Here is a tiny trained network, its code and every weight. The questions are about switching its units off for an input and a target symbol, where a switched-off unit gives its printed mean instead of its output.

import numpy as np


def w(rows, s, z=0):
    codes = np.array(rows[::2]) - 128.0
    scale = np.full(codes.shape[1], s)
    scale[-1] = z or s
    return codes * scale


def norm(h):
    return h / np.sqrt((h * h).mean(-1, keepdims=True) + 1e-5)


def f(y):
    return np.maximum(y, 0)


def softmax(a):
    e = np.exp(a - a.max(-1, keepdims=True))
    return e / e.sum(-1, keepdims=True)


def log_softmax(a):
    a = a - a.max(-1, keepdims=True)
    return a - np.log(np.exp(a).sum(-1, keepdims=True))


def net(x, mask):
    ids = ['αβδθλμξπστφω'.index(c) for c in x.split()]
    T = len(ids)
    res = E[ids] + P[:T]
    u = 0
    for l in range(2):
        r = norm(res)
        for j in range(2):
            rows = slice(2 * j, 2 * j + 2)
            q, k, v = (r @ M[l][rows].T for M in (Q, K, V))
            z = softmax(np.where(np.tri(T) > 0, q @ k.T / 2**0.5, -1e9)) @ v
            o = O[l][rows]
            res = res + np.where(mask[u + j], z, o[:, -1]) @ o[:, :-1]
        u += 2
        y = f(norm(res) @ A[l][:, :-1].T + A[l][:, -1])
        res = res + np.where(mask[u : u + 4], y, B[l][:, -1]) @ B[l][:, :-1]
        u += 4
    return log_softmax(norm(res)[-1] @ U[:, :-1].T + U[:, -1])


Q, K, V, O, A, B = {}, {}, {}, {}, {}, {}
E = w([
[143,123,105],'α',
[143,123,106],'β',
[144,124,106],'δ',
[148,121,112],'θ',
[139,124,101],'λ',
[74,118,223],'μ',
[143,123,107],'ξ',
[59,129,154],'π',
[134,128,95],'σ',
[4,147,118],'τ',
[246,129,92],'φ',
[143,123,106],'ω',
],0.032)
P = w([
[168,152,112],'0',
[180,197,123],'1',
[172,119,78],'2',
[194,233,131],'3',
[163,86,79],'4',
[188,244,152],'5',
[154,36,65],'6',
[186,255,171],'7',
[130,19,104],'8',
[161,247,197],'9',
[109,26,159],'10',
[90,200,221],'11',
[142,132,154],'12',
],0.0089)
Q[0] = w([
[122,73,110],'0.h1',
[115,131,124],'0.h1',
[113,2,92],'0.h2',
[136,161,150],'0.h2',
],0.027)
K[0] = w([
[134,177,157],'0.h1',
[146,107,129],'0.h1',
[150,252,155],'0.h2',
[118,90,113],'0.h2',
],0.025)
V[0] = w([
[152,2,155],'0.h1',
[54,104,114],'0.h1',
[19,148,52],'0.h2',
[201,82,223],'0.h2',
],0.01)
O[0] = w([
[142,117,99,85],'0.h1',
[110,115,141,3],'0.h1',
[60,9,135,46],'0.h2',
[175,179,117,98],'0.h2',
],0.015,0.0045)
A[0] = w([
[143,178,242,253],'0.n1',
[210,87,151,159],'0.n2',
[106,32,41,7],'0.n3',
[189,116,254,152],'0.n4',
],0.0093,0.0013)
B[0] = w([
[135,43,195,197],'0.n1',
[2,186,44,253],'0.n2',
[32,95,120,208],'0.n3',
[175,60,9,167],'0.n4',
],0.0088,0.0037)
Q[1] = w([
[72,104,103],'1.h1',
[112,140,213],'1.h1',
[44,68,222],'1.h2',
[250,132,254],'1.h2',
],0.0094)
K[1] = w([
[80,92,211],'1.h1',
[222,191,130],'1.h1',
[41,103,238],'1.h2',
[168,93,248],'1.h2',
],0.012)
V[1] = w([
[223,2,39],'1.h1',
[86,217,155],'1.h1',
[190,200,46],'1.h2',
[246,66,171],'1.h2',
],0.0096)
O[1] = w([
[78,240,183,146],'1.h1',
[133,16,139,135],'1.h1',
[34,99,114,244],'1.h2',
[154,2,35,90],'1.h2',
],0.0088,0.011)
A[1] = w([
[253,204,53,2],'1.n1',
[132,140,132,33],'1.n2',
[98,153,103,222],'1.n3',
[169,226,62,182],'1.n4',
],0.015,0.0035)
B[1] = w([
[254,152,137,182],'1.n1',
[161,117,164,128],'1.n2',
[154,95,129,220],'1.n3',
[167,88,87,253],'1.n4',
],0.017,0.013)
U = w([
[117,93,86,111],'α',
[111,122,92,114],'β',
[5,131,136,156],'δ',
[22,151,14,58],'θ',
[114,119,95,87],'λ',
[126,108,124,129],'μ',
[111,119,84,96],'ξ',
[253,137,134,139],'π',
[159,31,201,152],'σ',
[110,102,193,254],'τ',
[124,86,81,107],'φ',
[99,1,152,77],'ω',
],0.016,0.0096)

Each question gives the input, a string of symbols that net reads in full, and the target symbol t.
The units are the heads (2 rows each of Q, K, V and O) and the neurons (one row each of A and B). Each row of codes is followed by its name. A weight is (code - 128) times the scale printed after its matrix; where a second scale follows, it is the last column's (O, A, B and U).
mask holds one flag per unit, layer by layer, with each layer's heads first. A switched-off unit (its flag False) gives its mean, the last column of its rows in O or B, instead of its output. The means were averaged over made-up inputs and are rounded, as every weight is.
A unit's drop is (log p(t) with every unit on - log p(t) with that unit switched off) / (log p(t) with every unit on - log p(t) with every unit switched off).
The circuit of an input: a set's keep is (log p(t) with only the set's units on - log p(t) with every unit switched off) / (log p(t) with every unit on - log p(t) with every unit switched off). Starting from all 12 units, units are removed one at a time, each time the one whose removal leaves the highest keep (on an exact tie, the one counted first), for as long as the keep stays at least 0.8.
units of the circuit, in order: the units of the circuit, biggest drop first
most important unit: the unit with the biggest drop
top k neurons: the k neurons with the biggest drops, biggest first
k most important neurons of layer l: the k neurons of layer l with the biggest drops, biggest first
which heads matter: for each layer, one digit per head in row order, 1 if its drop is at least 0.15 and else 0, layers parted by /
input λ φ σ ξ, target δ: which heads matter -> 01 / 00
input τ θ σ μ λ π τ μ θ θ φ λ ω, target θ: most important unit -> 0.h2
input σ β σ β, target δ: top 3 neurons -> 1.n1, 1.n4, 0.n3
input θ δ τ σ σ θ, target δ: units of the circuit, in order -> 0.h2, 1.n1, 1.n4
input θ π λ θ μ σ τ, target δ: which heads matter -> 00 / 01
input θ σ λ, target δ: top 3 neurons -> 1.n4, 0.n3, 1.n1
input ω α δ α θ λ λ β θ φ ξ λ δ, target θ: top 2 neurons -> 0.n2, 0.n1
input σ δ ω δ θ σ σ θ θ λ σ, target θ: units of the circuit, in order -> 1.n1, 1.h1
input θ λ θ θ τ σ λ λ π, target τ: units of the circuit, in order -> 1.h2, 1.n4
input μ θ λ θ λ σ, target θ: top 2 neurons -> 1.n1, 0.n4
input θ θ σ β θ σ θ λ θ μ β θ π, target τ: top 2 neurons -> 1.n4, 1.n1
input θ λ λ λ β σ θ β λ α, target θ: units of the circuit, in order -> 1.n1, 0.h2, 1.h1
input θ π λ α θ θ π θ, target ω: which heads matter -> 01 / 10
input θ π θ λ θ λ θ θ δ θ σ, target π: units of the circuit, in order -> 0.h2
input π θ θ τ σ ω θ σ θ, target δ: top 2 neurons -> 1.n4, 1.n1
input θ φ μ θ θ θ μ β λ δ, target θ: 2 most important neurons of layer 1 -> 1.n1, 1.n4
input β θ θ β θ θ θ μ δ θ λ θ, target θ: which heads matter -> 10 / 00
input α λ τ θ θ δ ξ λ θ σ δ, target δ: which heads matter -> 01 / 00
input δ ξ θ λ λ λ λ, target θ: which heads matter -> 00 / 00
input τ π θ α λ θ β λ λ μ σ α, target δ: which heads matter -> 11 / 00
input λ θ σ τ α π λ, target ω: most important unit -> 1.h1
input π λ λ ω, target θ: top 3 neurons -> 1.n1, 0.n1, 0.n2
input θ θ ω σ λ π θ β λ ξ σ λ β, target θ: which heads matter -> 01 / 00
